Here is a tiny trained network, its code and every weight. The questions are about switching its units off for an input and a target symbol, where a switched-off unit gives its printed mean instead of its output.

import numpy as np


def w(rows, s, z=0):
    codes = np.array(rows[::2]) - 128.0
    scale = np.full(codes.shape[1], s)
    scale[-1] = z or s
    return codes * scale


def f(y):
    return y / 2 * (1 + np.tanh(0.7978845608 * (y + 0.044715 * y**3)))


def softmax(a):
    e = np.exp(a - a.max(-1, keepdims=True))
    return e / e.sum(-1, keepdims=True)


def log_softmax(a):
    a = a - a.max(-1, keepdims=True)
    return a - np.log(np.exp(a).sum(-1, keepdims=True))


def net(x, mask):
    ids = ['ΓΔΠΦΩαβεζηθλμστψ'.index(c) for c in x.split()]
    T = len(ids)
    res = E[ids] + P[:T]
    r = res
    for j in range(2):
        rows = slice(3 * j, 3 * j + 3)
        q, k, v = (r @ M[0][rows].T for M in (Q, K, V))
        z = softmax(np.where(np.tri(T) > 0, q @ k.T / 3**0.5, -1e9)) @ v
        o = O[0][rows]
        res = res + np.where(mask[j], z, o[:, -1]) @ o[:, :-1]
    y = f(res @ A[0][:, :-1].T + A[0][:, -1])
    res = res + np.where(mask[2:10], y, B[0][:, -1]) @ B[0][:, :-1]
    return log_softmax(res[-1] @ U[:, :-1].T + U[:, -1])


Q, K, V, O, A, B = {}, {}, {}, {}, {}, {}
E = w([
[121,145,172,119,94,110,137,164,82,173],'Γ',
[125,79,114,90,155,205,163,102,92,102],'Δ',
[86,133,138,149,155,130,79,114,123,111],'Π',
[133,101,90,153,198,106,119,150,128,137],'Φ',
[5,147,103,121,105,118,121,143,51,163],'Ω',
[159,124,157,88,174,155,159,117,142,160],'α',
[165,116,48,135,184,177,151,73,134,141],'β',
[124,175,117,81,95,160,125,138,119,114],'ε',
[128,161,161,114,109,143,119,57,98,144],'ζ',
[111,162,187,110,143,106,91,146,144,133],'η',
[171,133,119,167,84,148,64,137,111,110],'θ',
[113,133,125,135,176,84,98,50,106,116],'λ',
[187,117,143,171,141,88,92,91,108,139],'μ',
[103,95,137,115,163,119,172,102,65,170],'σ',
[107,96,109,118,97,185,106,208,90,100],'τ',
[119,137,83,164,106,161,117,125,90,174],'ψ',
],0.021)
P = w([
[155,186,128,204,174,146,215,210,89,34],'0',
[47,27,161,125,149,143,66,195,232,233],'1',
[141,67,5,67,59,87,121,128,192,229],'2',
[77,97,179,193,136,213,151,124,181,238],'3',
[153,135,3,91,135,99,136,162,134,120],'4',
[97,144,190,198,190,203,158,166,115,204],'5',
[183,180,52,91,166,139,117,216,61,118],'6',
[145,161,195,187,218,232,117,192,63,202],'7',
[232,223,57,67,223,155,86,206,18,144],'8',
[197,175,181,127,223,214,63,159,11,224],'9',
],0.0057)
Q[0] = w([
[103,130,119,117,145,135,97,151,100,137],'H1',
[67,73,152,203,59,119,202,102,235,120],'H1',
[147,107,48,55,68,45,144,135,136,91],'H1',
[127,99,186,200,88,113,210,101,163,86],'H2',
[182,171,166,97,213,190,47,128,2,162],'H2',
[171,162,104,94,138,87,122,143,74,71],'H2',
],0.0088)
K[0] = w([
[169,175,133,126,164,151,129,138,102,124],'H1',
[125,32,84,46,39,52,98,95,215,154],'H1',
[67,61,186,196,106,171,132,109,215,164],'H1',
[144,65,82,58,69,99,130,147,174,195],'H2',
[162,254,130,180,184,132,182,153,35,49],'H2',
[109,135,173,198,143,180,167,157,153,162],'H2',
],0.0086)
V[0] = w([
[125,86,77,39,201,76,179,189,187,97],'H1',
[148,210,54,190,172,158,62,152,210,124],'H1',
[107,118,27,116,74,87,119,151,56,85],'H1',
[102,182,94,108,58,142,160,41,85,83],'H2',
[49,147,160,28,146,136,152,144,172,185],'H2',
[82,140,132,111,182,168,3,84,151,96],'H2',
],0.019)
O[0] = w([
[165,215,48,108,186,124,113,97,107,65,12],'H1',
[187,137,103,146,36,88,254,160,101,105,177],'H1',
[147,62,54,73,115,87,98,197,142,103,203],'H1',
[165,159,118,85,83,104,122,27,105,121,111],'H2',
[193,106,199,122,86,112,186,150,8,91,4],'H2',
[107,74,138,144,149,125,139,94,109,6,173],'H2',
],0.012,0.0038)
A[0] = w([
[200,108,178,179,198,4,121,106,160,135,76],'N1',
[188,164,155,215,94,77,31,141,147,84,105],'N2',
[32,154,118,120,124,137,147,135,154,130,3],'N3',
[106,190,181,83,125,94,61,163,169,97,166],'N4',
[206,126,193,41,168,103,157,134,242,106,115],'N5',
[255,59,122,177,152,169,112,113,173,128,68],'N6',
[74,149,150,52,89,230,142,150,128,82,77],'N7',
[137,166,110,149,98,194,109,115,94,106,53],'N8',
],0.011,0.0057)
B[0] = w([
[247,101,108,178,138,137,85,132,109,113,176],'N1',
[55,217,203,71,156,161,113,123,149,141,168],'N2',
[130,196,183,136,110,102,96,125,47,119,254],'N3',
[176,94,149,106,140,101,174,119,140,87,251],'N4',
[142,144,153,193,93,196,100,160,70,101,181],'N5',
[52,216,136,123,118,109,111,157,102,133,225],'N6',
[201,179,165,79,131,114,80,132,158,130,217],'N7',
[124,130,122,177,89,126,43,137,130,135,163],'N8',
],0.012,0.0045)
U = w([
[119,119,153,111,122,89,200,165,145,225,146],'Γ',
[92,144,84,44,173,201,81,77,129,126,82],'Δ',
[24,94,128,150,127,124,119,89,153,18,254],'Π',
[102,141,61,150,191,95,117,193,112,130,90],'Φ',
[92,153,105,87,84,58,93,124,9,120,40],'Ω',
[115,168,138,163,124,249,150,126,63,138,123],'α',
[88,213,37,101,122,138,185,88,117,132,253],'β',
[185,229,102,90,54,79,180,96,148,129,151],'ε',
[97,107,157,128,55,151,123,2,152,162,87],'ζ',
[107,131,202,165,117,109,187,152,131,66,159],'η',
[30,166,132,138,70,128,100,118,187,121,29],'θ',
[104,129,78,150,145,84,58,30,151,86,181],'λ',
[126,199,129,204,136,84,64,95,131,158,74],'μ',
[66,105,123,85,213,131,141,107,103,205,131],'σ',
[97,93,75,90,106,165,45,177,119,106,159],'τ',
[76,76,60,177,47,186,131,123,131,191,147],'ψ',
],0.0051,0.0026)

Each question gives the input, a string of symbols that net reads in full, and the target symbol t.
The units are the heads (3 rows each of Q, K, V and O) and the neurons (one row each of A and B). Each row of codes is followed by its name. A weight is (code - 128) times the scale printed after its matrix; where a second scale follows, it is the last column's (O, A, B and U).
mask holds one flag per unit, heads first, then neurons. A switched-off unit (its flag False) gives its mean, the last column of its rows in O or B, instead of its output. The means were averaged over made-up inputs and are rounded, as every weight is.
A unit's drop is (log p(t) with every unit on - log p(t) with that unit switched off) / (log p(t) with every unit on - log p(t) with every unit switched off).
The circuit of an input: a set's keep is (log p(t) with only the set's units on - log p(t) with every unit switched off) / (log p(t) with every unit on - log p(t) with every unit switched off). Starting from all 10 units, units are removed one at a time, each time the one whose removal leaves the highest keep (on an exact tie, the one counted first), for as long as the keep stays at least 0.8.
units of the circuit, in order: the units of the circuit, biggest drop first
k most important neurons: the k neurons with the biggest drops, biggest first
heads that matter: for each layer, one digit per head in row order, 1 if its drop is at least 0.15 and else 0, layers parted by /
input μ θ Ω μ ζ α ζ α ε, target μ: units of the circuit, in order : H1; N3; H2
input ε α Ω τ ζ ε ε Φ Φ, target ε: units of the circuit, in order : H1
input Ω Ω Ω ε Ω α ε Ω Γ, target Ω: heads that matter : 01
input Ω μ τ Ω τ β η τ ζ, target Ω: heads that matter : 01
input η Φ Π μ, target η: heads that matter : 11
input ψ θ Ω, target ψ: heads that matter : 10
input α Φ α Π ε, target η: heads that matter : 11
input τ α α η, target η: heads that matter : 01
input ψ θ λ, target ψ: heads that matter : 10
input Π α Π β, target Π: heads that matter : 01
input Ω θ β Ω Δ, target Ω: heads that matter : 11
input Φ Ω α ψ ψ Ω Π, target Φ: units of the circuit, in order : H2; H1
input λ ε λ, target λ: units of the circuit, in order : H2; N1
input ψ η μ β β ζ ζ, target ζ: units of the circuit, in order : H2; H1
input Δ ψ Δ Π, target Δ: heads that matter : 10
input α Ω θ τ μ β Ω θ ε, target ε: heads that matter : 10
input α α ψ ζ η, target η: heads that matter : 01
input β τ σ β λ σ, target β: units of the circuit, in order : H1; H2
input σ η Ω ζ Ω Π Δ Γ ζ σ, target σ: units of the circuit, in order : H1
input τ Ω Φ β ψ ζ Ω Π Δ θ, target θ: units of the circuit, in order : N2; N6; H2
input β μ α α Ω, target μ: units of the circuit, in order : H1; N8; N3
input μ α Φ, target μ: heads that matter : 11
input λ μ θ, target θ: units of the circuit, in order : H2; N2; N6
input α λ Π Γ Φ τ Π α Π α, target α: heads that matter : 10
input α Φ η Ω Γ λ τ α, target α: units of the circuit, in order : N5
input ψ σ η Φ α η ψ ψ α, target ψ: heads that matter : 11
input ε τ Ω ψ Ω σ β τ α β, target β: units of the circuit, in order : H1
input η η λ Π η μ, target α: 3 most important neurons : N1; N2; N4
input η Π Δ α Π ψ Ω Π Π Ω, target η: units of the circuit, in order : H2; H1
